Below are the code and all the weights of a small trained network. Each question names an input and a class and asks about switching units off, where a switched-off unit gives its printed mean instead of its output.

import numpy as np


def w(rows, s, z=0):
    codes = np.array(rows[::2]) - 128.0
    scale = np.full(codes.shape[1], s)
    scale[-1] = z or s
    return codes * scale


def f(y):
    return np.maximum(y, 0)


def log_softmax(a):
    a = a - a.max(-1, keepdims=True)
    return a - np.log(np.exp(a).sum(-1, keepdims=True))


def net(x, mask):
    res = np.array(x, float).reshape(1, 4) / 4 @ E
    y = f(res @ A[0][:, :-1].T + A[0][:, -1])
    res = res + np.where(mask, y, B[0][:, -1]) @ B[0][:, :-1]
    return log_softmax(res[-1] @ U[:, :-1].T + U[:, -1])


A, B = {}, {}
E = w([
[222,130,134,103],'x0',
[105,90,134,32],'x1',
[156,74,27,137],'x2',
[170,1,183,164],'x3',
],0.0097)
A[0] = w([
[164,135,203,151,200],'N0',
[154,136,160,75,122],'N1',
[161,128,218,144,197],'N2',
[121,63,102,103,228],'N3',
[69,203,100,167,226],'N4',
[109,192,61,174,183],'N5',
[207,93,70,81,155],'N6',
[142,138,121,144,132],'N7',
[153,139,195,171,194],'N8',
[165,165,44,182,180],'N9',
[157,92,54,83,180],'N10',
[105,76,127,146,167],'N11',
[191,136,210,154,221],'N12',
[86,173,137,31,217],'N13',
[60,182,101,124,179],'N14',
[220,87,101,115,176],'N15',
[40,143,162,58,156],'N16',
[115,78,180,206,209],'N17',
[187,69,126,71,246],'N18',
[2,147,119,153,255],'N19',
[125,155,169,78,134],'N20',
[167,60,99,87,217],'N21',
],0.01,0.0044)
B[0] = w([
[118,102,219,100,207],'N0',
[90,157,149,140,172],'N1',
[97,99,207,113,216],'N2',
[101,128,92,218,223],'N3',
[188,113,73,14,240],'N4',
[200,124,98,84,214],'N5',
[156,189,149,187,218],'N6',
[138,119,134,129,143],'N7',
[124,81,199,87,200],'N8',
[255,116,129,122,211],'N9',
[153,193,89,195,211],'N10',
[126,100,111,157,187],'N11',
[127,112,206,116,227],'N12',
[77,233,106,110,254],'N13',
[132,166,45,52,222],'N14',
[157,149,168,186,227],'N15',
[41,161,82,82,234],'N16',
[120,41,148,138,230],'N17',
[115,164,151,209,252],'N18',
[113,101,37,76,253],'N19',
[91,161,153,118,186],'N20',
[123,154,127,200,237],'N21',
],0.009,0.008)
U = w([
[46,21,66,168,147],'0',
[57,193,210,103,108],'1',
[153,83,88,133,4],'2',
[253,127,89,65,196],'3',
[44,176,56,39,122],'4',
[133,2,227,126,168],'5',
[169,196,130,243,141],'6',
],0.0076,0.0032)

Each question gives the input, the list of numbers given to net, and the class t.
The units are the neurons (one row each of A and B). Each row of codes is followed by its name. A weight is (code - 128) times the scale printed after its matrix; where a second scale follows, it is the last column's (A, B and U).
mask holds one flag per neuron, in row order. A switched-off neuron (its flag False) gives its mean, the last column of its row in B, instead of its output. The means were averaged over made-up inputs and are rounded, as every weight is.
A unit's drop is (log p(t) with every unit on - log p(t) with that unit switched off) / (log p(t) with every unit on - log p(t) with every unit switched off).
The circuit of an input: a set's keep is (log p(t) with only the set's units on - log p(t) with every unit switched off) / (log p(t) with every unit on - log p(t) with every unit switched off). Starting from the 12 units with the biggest drops (on a tie, the unit counted first), units are removed one at a time, each time the one whose removal leaves the highest keep (on an exact tie, the one counted first), for as long as the keep stays at least 0.8.
circuit, biggest first: the units of the circuit, biggest drop first
top k neurons: the k neurons with the biggest drops, biggest first
drop of u: that unit's drop, to one decimal
input [-5,-5,-1,-4], class 3: circuit, biggest first -> [N5, N4]
input [-7,-3,4,-6], class 3: circuit, biggest first -> [N9, N5]
input [3,3,6,-7], class 3: circuit, biggest first -> [N9]
input [5,-6,3,6], class 5: circuit, biggest first -> [N17, N12]
input [-5,-3,2,5], class 5: circuit, biggest first -> [N13, N17]
input [8,0,1,7], class 6: top 4 neurons -> [N18, N6, N21, N15]
input [-3,-2,8,-8], class 3: drop of N5 -> 0.0
input [7,0,-4,2], class 5: drop of N13 -> 0.1
input [-2,1,4,8], class 6: drop of N18 -> 0.2
input [-1,-4,-7,-3], class 4: drop of N4 -> 0.1
